Each row was made from one path, in order. Every step used is in the known rows, and no mark comes twice. Write each row's path.
Each row is shifted at random along 7 fixed directions that mean nothing.
Known rows
novada vimu famidiz vular piri tudo: [-245   89  136 -154   71   45  122 -223  200  158  -85  105   36 -158
   99  -42  -48  -59 -158  -60 -248   50  135   13 -162   48  109  -88
  -49 -192 -174  179 -256   -9  202 -180  -90  -46  117  -73  -62 -173
  144 -256   21]
piri tudo vimu gesi: [ 160   55  -48   75 -124   49  130 -370   96   15  110  323   52 -161
   -7  151  137 -318 -284 -260  126   56  -77  117 -248  -45 -265  125
   23 -165  155  386  -77  -93    1  197  -64 -314   67   76  -95  186
    1 -110   48]
sabe gapufo famidiz novada tudo: [  84  201  216   69   91  227  -56 -333   73  135 -357  143  -16  -79
   69  308  243    8 -319   94   70  187 -152   90 -153  124 -157 -183
  269 -165 -173  523 -327 -263  -78 -446  -27  -11  512   37  -77  135
  -56 -130 -110]
sabe gesi vular famidiz novada tudo vimu piri gapufo: [ -46   26 -306  238 -185   18   38 -312  123 -132   11  319 -104  -80
  -78  -43  270 -233 -224  -40  124  152  -10  332 -251   -7 -235  -79
  -70   18   69  468 -172 -199  114  -53 -115 -150  137   16  -32  120
  -60  -88  -61]
piri vimu gesi sabe gapufo vular novada: [-259  218  -51 -151 -141   45 -235 -319   50 -189   60  150  -40 -314
 -101   31  157 -133 -176  -60   37  128  224  271 -192 -102   13  134
  320 -243   14  241 -184 -134  161  -58 -102  -57  135   38   -4   -3
 -284 -115  -45]
gesi sabe vular famidiz: [-422  373  -93 -116 -166  -57 -271 -301  311 -123  -99 -110   21 -383
 -101  191  148   33  -55  -30 -200   76  -35  103  -98 -278  -36  246
  352 -249 -168   84   58 -236  258   -5 -136  148  -15 -155  221  301
 -445   10 -240]
gapufo vular gesi sabe vimu tudo: [-305   68  -52  -83  -65 -106   27 -330  160   77 -183  -70  162  -61
  225   65  130   72 -235  258 -257   71  406  318    5 -149  -17   44
   10 -155 -135   33 -458 -321   -7 -250  122   33  184  -30   -3   18
  -98  -68  -70]
famidiz novada vimu gesi sabe gapufo vular: [-307  122  389 -245  213 -155 -176 -126  -37  112   10  -18   92 -234
  163  140 -224 -166 -111  156 -172   88  213 -154  -94 -129  -31   99
  327 -385 -111   -9 -268  246   92   17  108 -132   71 -191  -40 -168
   63 -266   87]
gesi piri gapufo vular famidiz: [-248  322   17 -106  -46   31 -363 -110  213  -18   74   96 -177 -382
 -128  -41 -135 -120 -191 -141 -103   78  -52   38 -318   51   99   91
  252 -309 -171  223   66   48  340  -52 -213    4   98 -110  106    1
 -184 -195 -123]
novada tudo vimu gesi sabe vular piri gapufo: [ -60  -19 -176  -72   26  -97   76  -68  176  -25  160   80 -240 -277
   42  -53 -223 -241 -320  -40 -127   62    4  101 -255  -39   78 -108
  -21 -180 -209  249 -227  198  186   99 -180    7  -55  -44  -58 -193
   52 -223   19]
tudo vimu piri vular: [ 215  213 -197  -20  -44  126  103 -239  107  -56 -137   26   76 -320
  135  224  -35   85 -217   24   32  -82 -149  162 -125   16  -50  -21
  -44 -233 -155  263  -76 -130  308  156 -245  -80   34 -255   56  261
    1 -194  -45]
gesi piri vular sabe gapufo famidiz novada tudo vimu: [-125  454    8  136  -11   34  -83 -198  401  -13 -120  223   68  -69
   27  191  453  -18 -186  -42 -195  101 -113   14 -247 -397 -323   97
  273  -63  199  497 -244 -139  175 -128 -103  110  103 -246   64  413
 -339 -247   27]
piri gapufo famidiz novada tudo vimu gesi: [ -53  172  113   -3  222   32  236 -329  149  405 -242 -286  271  132
  178  240   70   79 -161   74 -290   -7   80 -125   83 -276 -239 -134
  -52 -286  -63  206 -341 -141  109   31   61  163   37 -412   36  284
 -121 -274  250]
famidiz novada tudo vimu gesi piri vular sabe: [  45  225  163 -116   45  152   81 -322 -120  118  -48   -6   51 -115
   65  149  155 -161 -188  154  -23 -145  233  117  -88   31 -181  -58
    1 -272 -219  161  -13 -113  -68  -89 -163 -105   47  -32  -41   24
 -117 -155   87]
tudo vimu gesi vular giget: [-257   66  149 -296  -16 -119   43 -602  120    7  222  -45   63 -207
  166  122 -103 -142 -182   25  -93  -81  236  -70 -219 -125 -203  185
   32 -347 -234   57   20   49  106   81  -12 -165   -8   28  -11  109
  -84  -72   62]
gesi vular novada tudo: [-243  140  145  -65  179  212  157 -400  196  108 -335  -68  -12  -35
  155  302  257   17 -405  107  -33  226  155   46 -214   73  -65  -55
  112 -285 -228  368 -287 -328   18 -546  -77   96  364   59 -162  262
 -402 -176    2]
gesi sabe vimu piri vular gapufo famidiz novada tudo: [-107  137   72  -92  182  151  -33 -224  175   87 -157   44  -15  -55
   91  191  -37   17 -278  138 -169   12   40  151  -44  -68  -50 -226
   91 -127 -219  364 -405  -97   41 -284  -79  169  298  -96  -21   58
  -54 -246    6]
vular gesi sabe gapufo famidiz: [-550  338 -125   77 -192 -148 -206 -118  302 -273   29  122  198 -188
 -104  173  208  -85 -215   49  -93   73  -12  352 -275 -366 -102   89
  272  -14  -78  254 -281 -281   94 -179    5 -127  409   45  -28  316
 -359 -324 -207]
vular gapufo sabe gesi piri vimu: [-552  205 -102 -172  101  -61   89 -384  270    2  -17   86  211 -353
  -73   50  -10 -356  -19  -10  -99 -158  140  -69  128 -179 -217  149
  185 -247  -90  -73  -23 -171  357    4   -1  -48 -113 -237   14  231
 -331 -239   14]
gesi piri tudo vimu famidiz vular giget: [-186  288  238 -149  -87  -57 -130 -545  136   19    9   49  129 -162
   64   90  217  -35  113   63 -194   12   68 -138 -196 -181 -281  192
   99 -256 -149   40   30 -131  168  -41  -53 -124   22 -109  112  229
  -87  -16   18]
novada tudo vimu famidiz: [-115  257  367  320  236  -33  188 -251  296  157 -404 -100  251   69
  197  466  354 -100 -190  130 -150  180 -190 -361 -133 -147 -404  136
   65 -276   -6  184 -109 -396   80  -88   -3 -110  262 -297  -21  719
 -384 -245  146]
vular gapufo sabe gesi: [-587  309   50 -246   90 -176 -123 -336  143  -33  164   39  162 -240
  -81   47  143 -183    6  -31  -21 -118   79  -14 -192 -314 -154  284
  484 -298    2  154  -57   10  -65  -91  179 -149  -50  -45    8   15
 -208 -198  -94]
giget vular gesi sabe: [-259  350  -76  163   -3  -60 -114 -120  279 -126 -147  -32   -1 -526
  -81  243  131  -72 -188   67   52  179   23  -50 -296  -32  -49  325
  279 -283 -133  104 -134 -203  186 -115 -131   51   92 -142  -75  299
 -555 -128 -387]
giget vular famidiz novada vimu gesi sabe gapufo: [ -64   15  176   -2   55  -86  -46 -220  -22   33  -36 -196 -125 -315
  121  259 -192 -122 -321  177  -10   16  -10   49   23    9   22 -154
   11 -266 -344   -8 -236  -50   23  -10 -103  -48  292 -103  -34    8
  -77 -103 -166]
sabe gapufo famidiz vular: [  21  409   77   37 -224  -46 -320 -316  129    6 -306   30  176 -177
   -6  165  334  246  -11   74  -75  185   -9  224 -195 -163  -94  -60
  237  -26 -117  291 -340 -230   53 -260  -32  -98  378  -66   33   98
  -11 -121 -267]
giget vular novada vimu piri: [ -68   81   -1 -133   95  251  226 -479   68  148 -169   23  102    4
  115  150  -25 -213 -203   80   28  -96  -43  136   30   85  -66 -158
  -98 -276 -266   56  -26 -255  108  -81  -40    5  110   52   15  130
 -270  -97   71]
gesi vular gapufo famidiz novada tudo: [-202  156  203  -58  221  335   30 -252  186  -54  -59  373  -24  125
  -42  319  -12 -468 -196   73   66  -71 -202   14 -232   54 -384  -35
  225 -160 -245  389   91 -206 -111 -347 -178 -270  381  225 -120  430
 -374 -216   68]
novada tudo vimu famidiz vular giget: [-162  345  200  -78  -36  -49  -55 -470  231   35 -133  -78   93    9
  118  208  321  182  -40  102 -202   70   79 -105 -295 -261 -225   97
   31 -180 -197  180 -115 -213   70 -214  -77  -14  162  -55   84  308
 -195 -107   52]
tudo vimu famidiz vular: [ 577  110  209   71 -195   47 -161 -390    1  151 -279   85  -16 -110
  119  215  198   51 -129   33  115   68  -44   88 -140  183 -188 -154
  -35  -80 -192  290 -149 -185 -111  -24 -205 -268  354   60  -14   35
  202   24 -123]
gapufo sabe vimu tudo: [-383  202 -133  -78  -68   13  -32 -328  316 -136  -20  210  141   59
   90   97  116 -137 -159   64 -189  -88   26  352  -89 -268 -163  153
  144 -141   -7  172 -176 -329   19 -138   49 -175  150   69   -9  328
 -254 -158  -52]
famidiz vular novada tudo vimu gesi: [ 350  209 -163 -112 -233  124  -85 -501  185   35  123  234 -102 -182
  -67  159  193 -106 -148 -348  -14  -14 -199  105 -136 -220 -253  129
  148 -100  161  448  -49   56  114  382 -122   10 -124    8  143  146
 -120    5    3]
novada tudo vimu gesi: [ 172  141  118   14  -44  -10   69 -540   92  172   25  158  151  -98
   53  193  300 -278 -148 -180   -7   81  -97 -119 -144 -187 -398  212
  187 -219  205  362  -57   14    4  274  118 -110 -118  -41   17  167
 -108  -51  112]
famidiz novada tudo vimu gesi vular gapufo sabe: [-128  406  -91  -59  -84  180 -102 -392   69  103 -268 -110  124 -118
  -66  251  226  -30  -59  127   12 -223    5  202   21  -54 -283   59
  246 -314 -101  166   63 -271   76 -135 -180 -101    0 -192  226  327
 -359  -86  -71]
novada tudo vimu gesi vular sabe gapufo famidiz: [-149  336   99  -52   39  -92 -142  -31  299  -54   63  -22 -131 -278
   87  246 -242   52 -444  -82 -167    1 -176   58 -225 -190   65 -107
  165 -185 -183  248 -283   88  243  -39 -135    0  389 -197   10  143
  -95 -395 -126]
vular piri vimu gesi sabe: [  21  -39    3  -30  -36  -42   -1 -403   38  -35  173  166    5 -462
  -87  190 -109 -515 -135  -33   67  -48   17   30   63   48 -233  198
  186 -295  -91    4    6    4  207  385 -109 -209 -144  -56  -38  123
 -212  -67  -75]
vular novada vimu piri gapufo sabe: [-320  448 -335   90 -322   79 -268 -444  132 -223  -40  330  216 -125
 -272  -40  633 -191  106  -94   58   18  -74  418 -192 -186 -294  278
  423 -126  289  434   63 -262  222    9    2 -177 -130  -41  143  255
 -396 -148 -123]
gapufo sabe gesi piri vular: [-285  185 -103 -104   56  -56  -26 -196   76 -193   24  193  113 -502
   12  176   29 -168 -155    3    4   43  124  118 -182  -43 -105  226
  198 -246 -127  144  -73 -105  130  -65 -125 -269   64 -107  -88  230
 -109 -257 -134]
vular sabe vimu famidiz: [-254  138  311   93   70 -259 -106 -235  212 -100   56   27   66 -193
  102  160   80 -105 -280  -13 -159  143  101  -35 -212 -166  -54   89
   63 -146  -37  171 -314  -82  -66   57  102 -128  304   28 -156   86
  -19 -251  -33]
novada vimu gesi vular piri gapufo sabe: [-358  195   -1  -36  -66 -233 -209 -333  106   84   52   72  127 -219
   -8 -215  251 -120 -119  -56 -160  139  355  156 -226  -84  -32  148
  275 -231  162  343 -279  176  146  -18  130  -91 -138 -143  -26 -327
   34 -328  -46]
vimu gesi vular novada tudo: [  59  133  129 -188  192  356  222 -478   28  216 -379 -222  -59 -170
  156  466   19   27 -328  113    9   20  -52  -45   56  224  -99 -132
   86 -425 -420  170  -70 -302  123 -313 -194  110  257  -81    7  334
 -366  -35    3]
giget vular piri tudo vimu gesi sabe gapufo famidiz novada: [-339  249   -3   57  -54   -5 -213 -239  224  -77    0  234  193  -46
 -107  -29  101 -187    6   32 -164   -8   66  226  -87 -342 -201   17
  246  -78   74  294 -272 -166   49  -29    2  -40  184 -141    0  126
 -142 -178  -95]
gesi sabe gapufo famidiz novada: [  96  388  -13  384  -49  185 -242 -155  131  -23 -469   73  -58 -456
 -103  449  235  266 -280  122  115  306 -238  288  -53  125  -81 -111
  347 -186 -135  395 -468 -535  131 -319 -226  -35  609 -273   43  495
 -204  -95 -416]
sabe vimu piri gapufo famidiz vular novada tudo: [ -56  344  111  -24   21  221   -2 -545   13  147 -453  -73  225    0
   37  227  562   94    9  186 -112  173   51   85   12  -53 -248 -115
  227 -188 -144  282 -211 -409   84 -466   17  183  203 -111   77  229
 -352    2   18]

Which path is each row?
[-408   86 -137 -202   24  113   79 -347  304    0   91  291  -45   81
   67   12   81 -275 -140  -10 -294  -17   96  181  -56 -148 -144  158
   67 -104  -24  162  -59 -181  158  -74  -32  -81    8   28  108  254
 -336 -161   95]
sabe gesi piri gapufo vular novada vimu tudo
[-121  192   27 -109 -105  191 -218 -485  -50  -71   30  280  252  -21
 -154   37   70 -336  192  145    6 -241    3  307  118  -46 -403  -79
  284 -124 -138  225   65 -211    2   57  -28 -219  142    7   49  149
  -87   -5  -42]
gesi vular sabe vimu piri gapufo famidiz novada
[-143  -37  146 -100    4 -203 -188 -310   46  -56  278  278   -2 -331
   86 -101 -198 -319 -167  -31  -30  132  181  157 -133  -82  -46  -10
  114 -175  -24   91 -397  191   47  133  161  -95   91   70 -146 -341
  176 -164  -70]
gapufo famidiz vular gesi sabe vimu piri
[-217  181 -167 -213 -127  220   -2 -325  220   68 -152   50   63   63
  -34  256  190   40 -186   68 -166 -202  117  393  101 -141  -97 -209
   17   34 -296  251 -110 -307   18 -190 -237   62  241  124  181  225
 -306 -130   37]
gesi sabe gapufo vular famidiz novada vimu
[-110  553   77  130    6  -92 -244  -29  169   22  -31   69 -158 -484
  -91   61  167   59 -234 -115 -115  272   42  -77 -410  -95   41  266
  325 -337  161  247 -224  122  329   29  -90   46  -70 -342   45   21
 -197 -269 -136]
tudo vimu gesi piri gapufo vular sabe
[-417  172 -107  -27  -75  -34 -143 -433  318  -81 -105  278   90   69
  -93  -82  385 -188  -94  -61 -144   57  198  160 -159 -342 -212  119
  142   83  176  454 -265 -155  -65 -173  128   92   93   88   -5  -12
 -167 -154  -55]
giget vular gapufo sabe gesi piri vimu famidiz novada tudo
[ 177   75  240  -19   66  -28  -66 -455 -149  196 -140   86  236 -385
  160   93  178 -158 -103   93  -82  172  254  -53   -1  122 -248   68
  150 -274  -22  243 -193   -8   79   27   30 -125   28 -266  -18  -50
  183 -110   12]
gapufo famidiz novada tudo vimu gesi piri vular
[ -58   71  338 -309   94  180 -171 -368 -111   66  113   -8    4   -6
   32   96 -139 -270  -34  136   -9 -109  157  134  -32   49 -109 -187
  170 -338 -389   67  -51 -103  -93 -159 -169 -182  308  102 -106   -1
 -191 -128   74]
vimu gesi sabe gapufo famidiz vular novada
[-638   61  292 -281  153 -170  -76 -460   28  166   85 -244  200  -84
  102  -74 -118 -258   33  147 -200 -116  356 -123   30  -87 -158   66
  151 -424 -261  -94  102   16  135  -74  112  -62  -41 -214   26  -76
 -163 -157   53]
vimu piri gapufo sabe gesi vular famidiz
[-333  138  151  -76   45 -116    0 -418   54   62   19  175   58 -375
  -27  179  190 -338  -61   10  -97  109  149  -43   10 -109 -263  193
  164 -201  -95 -102 -101 -145  -13  -30   73 -172   33    0    0  158
 -212  -52  -91]
novada vimu famidiz vular sabe gesi piri
[-343  395  -82 -273  -52  -18 -183 -340  238   30   54   79   73 -731
  -88   33 -131    7   63 -269 -372   38 -115 -113   74 -230   46  357
  365 -396  151   -8 -149  173  649  353   65  216 -337 -529  203   43
   12  -79 -200]
gapufo vular sabe vimu gesi piri tudo
[-262  325 -100 -123 -245    9 -283 -468  380 -133  203  427   27   16
  -30  -88  339 -129   71 -125 -392  -37  -83  203  -93 -383 -249  346
  328   88  303  451  -46   31  231  281   89  -12 -147  -84  271  130
 -161 -118  -88]
piri vular sabe gapufo famidiz novada vimu tudo
[ -72  350  265   84   68   34 -302 -311  153   37 -144  254  -77 -331
    0  114  336   -6 -190  -41 -125  350  -68  -65 -244  -53 -142  113
  460 -159  135  556 -367   39  126 -207   72  115  211 -185   -4  -18
  -34 -183 -181]
gesi piri vular sabe gapufo famidiz novada tudo
[-273   70    0 -216  -17   35 -118 -286  293 -121  157  247 -146   74
    1  -19  102 -163 -302 -140 -158  108  201  226 -276 -272  -16  -83
   84   19  -23  480 -369   41   27 -210  -74   82  250  202 -151  -92
 -187 -321   73]
piri vimu gesi sabe gapufo famidiz vular novada tudo
[ 226  436   -4   56 -166   60 -276 -330  181   80 -263  138  131 -125
  -44  104  305  124  112   -9 -120  111 -185   67 -144 -120 -237  -36
  236  -49   -9  356 -157  -95  263  -67 -104   -3  113 -253  140  171
  -49 -104 -149]
novada tudo vimu piri gapufo famidiz vular
[ -34  160  -47 -114  -30  237 -104 -415  133  -57  -17  295  -94 -173
  -90  196  153 -194 -157 -120  -63   12  -89  158  -53  -72 -245    2
  172  -79  -95  409  -45 -134   24  -66 -146   36  126  102   70  188
 -188  -33  -29]
sabe vimu gesi piri vular famidiz novada tudo
[-164   30  374 -252 -102 -150 -101 -324 -114   51  190  -24    6   -1
  180  -91  -39 -274 -121  175  -93 -173  168  106 -125 -150  -69 -190
  -38 -181 -227   32 -157  133 -133   -3   66 -221  203  115 -117 -383
  259 -142   56]
gesi piri tudo vimu famidiz vular sabe gapufo
